Below are the code and all the weights of a small trained network. Each question names an input and a target symbol and asks about switching units off, where a switched-off unit gives its printed mean instead of its output.

import numpy as np


def w(rows, s, z=0):
    codes = np.array(rows[::2]) - 128.0
    scale = np.full(codes.shape[1], s)
    scale[-1] = z or s
    return codes * scale


def f(y):
    return y / 2 * (1 + np.tanh(0.7978845608 * (y + 0.044715 * y**3)))


def softmax(a):
    e = np.exp(a - a.max(-1, keepdims=True))
    return e / e.sum(-1, keepdims=True)


def log_softmax(a):
    a = a - a.max(-1, keepdims=True)
    return a - np.log(np.exp(a).sum(-1, keepdims=True))


def net(x, mask):
    ids = ['ΓΘΛΠΦΨΩαβζημξσ'.index(c) for c in x.split()]
    T = len(ids)
    res = E[ids] + P[:T]
    u = 0
    for l in range(2):
        q, k, v = (res @ M[l].T for M in (Q, K, V))
        z = softmax(np.where(np.tri(T) > 0, q @ k.T / 4**0.5, -1e9)) @ v
        res = res + np.where(mask[u], z, O[l][:, -1]) @ O[l][:, :-1]
        u += 1
        y = f(res @ A[l][:, :-1].T + A[l][:, -1])
        res = res + np.where(mask[u : u + 4], y, B[l][:, -1]) @ B[l][:, :-1]
        u += 4
    return log_softmax(res[-1] @ U[:, :-1].T + U[:, -1])


Q, K, V, O, A, B = {}, {}, {}, {}, {}, {}
E = w([
[36,89,136],'Γ',
[110,38,122],'Θ',
[220,79,160],'Λ',
[111,51,101],'Π',
[220,87,55],'Φ',
[108,132,43],'Ψ',
[119,162,93],'Ω',
[177,160,202],'α',
[254,202,128],'β',
[36,168,78],'ζ',
[134,202,86],'η',
[84,113,222],'μ',
[177,158,87],'ξ',
[129,250,169],'σ',
],0.013)
P = w([
[228,251,142],'0',
[236,179,110],'1',
[197,173,141],'2',
[187,121,145],'3',
[171,110,163],'4',
[150,108,169],'5',
[155,88,163],'6',
[143,75,174],'7',
[135,76,180],'8',
[129,87,185],'9',
[123,74,190],'10',
[118,86,189],'11',
[119,67,188],'12',
],0.002)
Q[0] = w([
[129,249,236],'0.h1',
[132,216,58],'0.h1',
[121,138,202],'0.h1',
[190,53,157],'0.h1',
],0.013)
K[0] = w([
[157,228,245],'0.h1',
[127,199,43],'0.h1',
[116,166,192],'0.h1',
[206,40,209],'0.h1',
],0.011)
V[0] = w([
[120,105,59],'0.h1',
[161,130,128],'0.h1',
[108,168,120],'0.h1',
[124,7,103],'0.h1',
],0.014)
O[0] = w([
[114,213,107,234],'0.h1',
[131,130,119,247],'0.h1',
[138,107,91,122],'0.h1',
[119,249,184,33],'0.h1',
],0.013,0.0013)
A[0] = w([
[35,91,189,250],'0.n1',
[226,96,196,253],'0.n2',
[184,126,115,203],'0.n3',
[38,107,1,172],'0.n4',
],0.0072,0.0052)
B[0] = w([
[149,168,255,199],'0.n1',
[186,41,113,254],'0.n2',
[183,128,75,209],'0.n3',
[37,82,105,236],'0.n4',
],0.0093,0.005)
Q[1] = w([
[106,70,204],'1.h1',
[3,40,181],'1.h1',
[114,91,10],'1.h1',
[225,12,207],'1.h1',
],0.0041)
K[1] = w([
[72,64,57],'1.h1',
[77,165,61],'1.h1',
[183,125,49],'1.h1',
[255,161,138],'1.h1',
],0.0048)
V[1] = w([
[120,55,63],'1.h1',
[246,23,23],'1.h1',
[236,252,125],'1.h1',
[107,174,146],'1.h1',
],0.004)
O[1] = w([
[112,171,43,181],'1.h1',
[185,176,100,253],'1.h1',
[126,40,2,104],'1.h1',
[245,225,67,92],'1.h1',
],0.0038,0.0072)
A[1] = w([
[70,123,50,155],'1.n1',
[32,125,141,76],'1.n2',
[245,126,92,84],'1.n3',
[119,74,145,254],'1.n4',
],0.012,0.0072)
B[1] = w([
[138,203,84,220],'1.n1',
[68,92,190,163],'1.n2',
[5,79,134,255],'1.n3',
[209,106,135,227],'1.n4',
],0.012,0.01)
U = w([
[123,124,126,77],'Γ',
[155,197,178,245],'Θ',
[126,124,126,69],'Λ',
[121,124,123,92],'Π',
[100,119,75,211],'Φ',
[84,125,201,99],'Ψ',
[99,218,91,46],'Ω',
[113,71,166,131],'α',
[72,79,116,2],'β',
[4,151,133,93],'ζ',
[211,179,69,213],'η',
[190,122,163,215],'μ',
[118,127,136,58],'ξ',
[172,100,88,122],'σ',
],0.012,0.0071)

Each question gives the input, a string of symbols that net reads in full, and the target symbol t.
The units are the heads (4 rows each of Q, K, V and O) and the neurons (one row each of A and B). Each row of codes is followed by its name. A weight is (code - 128) times the scale printed after its matrix; where a second scale follows, it is the last column's (O, A, B and U).
mask holds one flag per unit, layer by layer, with each layer's heads first. A switched-off unit (its flag False) gives its mean, the last column of its rows in O or B, instead of its output. The means were averaged over made-up inputs and are rounded, as every weight is.
A unit's drop is (log p(t) with every unit on - log p(t) with that unit switched off) / (log p(t) with every unit on - log p(t) with every unit switched off).
The circuit of an input: a set's keep is (log p(t) with only the set's units on - log p(t) with every unit switched off) / (log p(t) with every unit on - log p(t) with every unit switched off). Starting from all 10 units, units are removed one at a time, each time the one whose removal leaves the highest keep (on an exact tie, the one counted first), for as long as the keep stays at least 0.8.
circuit, biggest first: the units of the circuit, biggest drop first
most important unit: the unit with the biggest drop
top k neurons: the k neurons with the biggest drops, biggest first
top k neurons in layer l: the k neurons of layer l with the biggest drops, biggest first
drop of u: that unit's drop, to one decimal
input ξ ξ Φ Γ ζ Π Λ Ω ξ Π η, target η: most important unit => 1.n3
input μ ζ Ω η μ ζ ζ ξ μ, target μ: circuit, biggest first => [1.n3; 0.h1; 1.n4]
input ξ Λ Φ ζ Λ ζ Λ ξ Λ μ Ω, target η: top 2 neurons in layer 1 => [1.n3; 1.n2]
input Ψ β μ Φ Γ Φ ξ Θ μ Π, target Θ: top 2 neurons => [1.n3; 0.n4]
input Λ β ξ, target Φ: top 3 neurons in layer 1 => [1.n3; 1.n1; 1.n2]
input Λ μ Φ ζ Ψ η η Ψ α ξ α μ Γ, target Ψ: top 2 neurons in layer 1 => [1.n2; 1.n1]
input ξ Φ Ω, target η: circuit, biggest first => [1.n3; 1.n2]
input β Φ α Ω ζ α Π ξ μ σ ξ α, target α: top 2 neurons => [1.n3; 0.n2]
input Φ η Φ μ Γ σ μ, target μ: top 3 neurons => [1.n3; 1.n4; 0.n1]
input ξ ξ Π Γ Φ, target ζ: drop of 1.n3 => 0.5
input ξ ξ Φ β, target β: drop of 1.n3 => 1.2
input Λ ζ σ ζ α α ξ β η Φ, target ζ: drop of 1.n3 => 0.6
input Θ ξ η σ ζ ζ Γ α, target α: drop of 1.n4 => 0.1
input ζ ξ Ψ α Λ Φ ξ β ξ ζ Γ, target Ψ: most important unit => 0.n1
input η η Ω μ ζ β μ ζ Ψ, target Ω: top 2 neurons in layer 0 => [0.n4; 0.n2]
